Below is a small trained network, with its code and all its weights. Each question gives an input and a class and asks what happens when units are switched off, that is, made to give their printed mean instead of their output.

import numpy as np


def w(rows, s, z=0):
    codes = np.array(rows[::2]) - 128.0
    scale = np.full(codes.shape[1], s)
    scale[-1] = z or s
    return codes * scale


def f(y):
    return y / 2 * (1 + np.tanh(0.7978845608 * (y + 0.044715 * y**3)))


def log_softmax(a):
    a = a - a.max(-1, keepdims=True)
    return a - np.log(np.exp(a).sum(-1, keepdims=True))


def net(x, mask):
    res = np.array(x, float).reshape(1, 6) / 4 @ E
    y = f(res @ A[0][:, :-1].T + A[0][:, -1])
    res = res + np.where(mask, y, B[0][:, -1]) @ B[0][:, :-1]
    return log_softmax(res[-1] @ U[:, :-1].T + U[:, -1])


A, B = {}, {}
E = w([
[41,141,143,252,77,122],'x0',
[126,126,127,128,130,125],'x1',
[36,75,202,64,67,190],'x2',
[126,59,21,155,151,234],'x3',
[220,6,171,181,105,102],'x4',
[93,107,189,161,254,153],'x5',
],0.0088)
A[0] = w([
[85,164,117,113,175,131,133],'n1',
[154,111,125,43,172,146,118],'n2',
[97,95,59,149,143,159,91],'n3',
[125,138,89,112,41,125,181],'n4',
[173,84,147,154,118,128,94],'n5',
[187,186,70,184,194,82,12],'n6',
[146,165,176,124,162,18,96],'n7',
[101,152,127,103,101,149,101],'n8',
[185,44,205,166,99,119,66],'n9',
[140,66,42,129,137,165,139],'n10',
[126,126,131,160,191,129,78],'n11',
[85,123,135,196,103,142,121],'n12',
[204,72,152,184,120,123,71],'n13',
[97,55,24,144,160,178,93],'n14',
[121,151,103,253,110,98,127],'n15',
[138,114,184,154,189,147,145],'n16',
[165,154,69,129,65,110,100],'n17',
[113,163,170,163,81,77,146],'n18',
[188,134,124,72,152,156,123],'n19',
[146,106,87,152,130,186,76],'n20',
[132,138,106,96,51,144,107],'n21',
[134,109,81,138,143,175,99],'n22',
[60,74,213,64,62,201,2],'n23',
[179,93,123,50,156,84,118],'n24',
[99,133,177,127,201,167,175],'n25',
[116,149,160,105,121,64,111],'n26',
[157,141,113,95,40,148,122],'n27',
[68,87,172,101,167,148,94],'n28',
[95,225,95,108,130,160,46],'n29',
[148,151,219,107,115,89,93],'n30',
[90,214,92,122,186,129,106],'n31',
[92,136,146,194,86,149,113],'n32',
[87,179,126,100,128,162,87],'n33',
],0.012,0.0036)
B[0] = w([
[111,94,133,136,94,96,184],'n1',
[67,136,135,92,165,119,201],'n2',
[127,190,170,148,126,171,183],'n3',
[163,97,183,170,167,83,197],'n4',
[100,122,107,99,71,108,180],'n5',
[252,102,33,134,134,160,236],'n6',
[145,196,182,123,108,181,229],'n7',
[144,98,102,127,113,112,158],'n8',
[75,86,80,71,39,100,238],'n9',
[121,166,165,129,123,159,216],'n10',
[161,110,143,169,134,119,173],'n11',
[83,152,113,73,202,107,183],'n12',
[89,103,102,122,69,112,216],'n13',
[112,160,194,142,104,168,228],'n14',
[101,125,96,80,194,134,215],'n15',
[147,91,169,194,110,57,201],'n16',
[150,90,175,178,161,100,185],'n17',
[124,131,141,110,155,164,198],'n18',
[48,114,127,76,185,120,191],'n19',
[125,154,177,117,103,177,176],'n20',
[160,93,172,169,141,93,178],'n21',
[115,159,153,157,92,154,175],'n22',
[254,128,17,118,167,193,252],'n23',
[72,148,102,76,189,112,207],'n24',
[160,46,202,187,137,66,214],'n25',
[122,189,157,149,105,205,185],'n26',
[143,89,183,200,151,78,188],'n27',
[182,101,119,163,136,116,193],'n28',
[74,102,107,103,50,88,207],'n29',
[126,211,178,152,113,186,212],'n30',
[122,108,102,120,65,97,222],'n31',
[36,143,113,107,204,124,182],'n32',
[97,130,77,110,62,104,181],'n33',
],0.01,0.011)
U = w([
[131,192,193,148,77,206,105],'0',
[101,101,88,118,5,85,99],'1',
[217,126,53,141,148,162,255],'2',
[162,86,195,198,153,52,76],'3',
[67,140,115,90,223,121,70],'4',
],0.015,0.0084)

Each question gives the input, the list of numbers given to net, and the class t.
The units are the neurons (one row each of A and B). Each row of codes is followed by its name. A weight is (code - 128) times the scale printed after its matrix; where a second scale follows, it is the last column's (A, B and U).
mask holds one flag per neuron, in row order. A switched-off neuron (its flag False) gives its mean, the last column of its row in B, instead of its output. The means were averaged over made-up inputs and are rounded, as every weight is.
A unit's drop is (log p(t) with every unit on - log p(t) with that unit switched off) / (log p(t) with every unit on - log p(t) with every unit switched off).
The circuit of an input: a set's keep is (log p(t) with only the set's units on - log p(t) with every unit switched off) / (log p(t) with every unit on - log p(t) with every unit switched off). Starting from the 12 units with the biggest drops (on a tie, the unit counted first), units are removed one at a time, each time the one whose removal leaves the highest keep (on an exact tie, the one counted first), for as long as the keep stays at least 0.8.
circuit, biggest first: the units of the circuit, biggest drop first
k most important neurons: the k neurons with the biggest drops, biggest first
drop of u: that unit's drop, to one decimal
input [8,8,0,8,-2,-8], class 0: most important neuron => n14
input [8,-6,-5,-2,7,-7], class 4: circuit, biggest first => n15, n32
input [6,-8,-5,2,6,-1], class 1: 2 most important neurons => n13, n9
input [-8,3,6,-1,-7,-8], class 3: 4 most important neurons => n27, n4, n21, n9
input [6,8,2,-5,3,3], class 4: circuit, biggest first => n32, n12
input [1,-5,-2,-8,8,-5], class 0: 3 most important neurons => n30, n7, n26
input [-8,-5,6,3,-3,-5], class 4: 3 most important neurons => n2, n19, n6
input [-7,1,4,-7,6,-2], class 0: 2 most important neurons => n30, n7
input [0,-4,0,7,7,-7], class 0: 2 most important neurons => n10, n14
input [7,-8,1,-7,5,-8], class 3: 4 most important neurons => n4, n27, n17, n21
input [-7,-4,0,-6,1,-6], class 4: 2 most important neurons => n24, n19
input [-2,5,-5,8,7,7], class 0: 2 most important neurons => n14, n10
input [3,1,-5,-2,6,2], class 1: 2 most important neurons => n9, n23
input [5,7,-4,-1,3,-6], class 3: circuit, biggest first => n17
input [-3,-6,7,5,7,5], class 1: 2 most important neurons => n9, n6
input [-4,0,1,6,8,7], class 1: 2 most important neurons => n9, n13
input [1,6,-8,-7,-3,7], class 2: 2 most important neurons => n6, n14
input [-6,1,-1,-6,-2,-7], class 3: drop of n4 => 0.4
input [-7,6,-5,5,-3,8], class 3: drop of n25 => 0.4
input [6,5,8,-5,-2,-2], class 2: circuit, biggest first => n23
input [-3,-6,-6,-4,2,4], class 2: drop of n6 => 1.6
input [5,3,4,-2,7,2], class 1: drop of n9 => 0.8
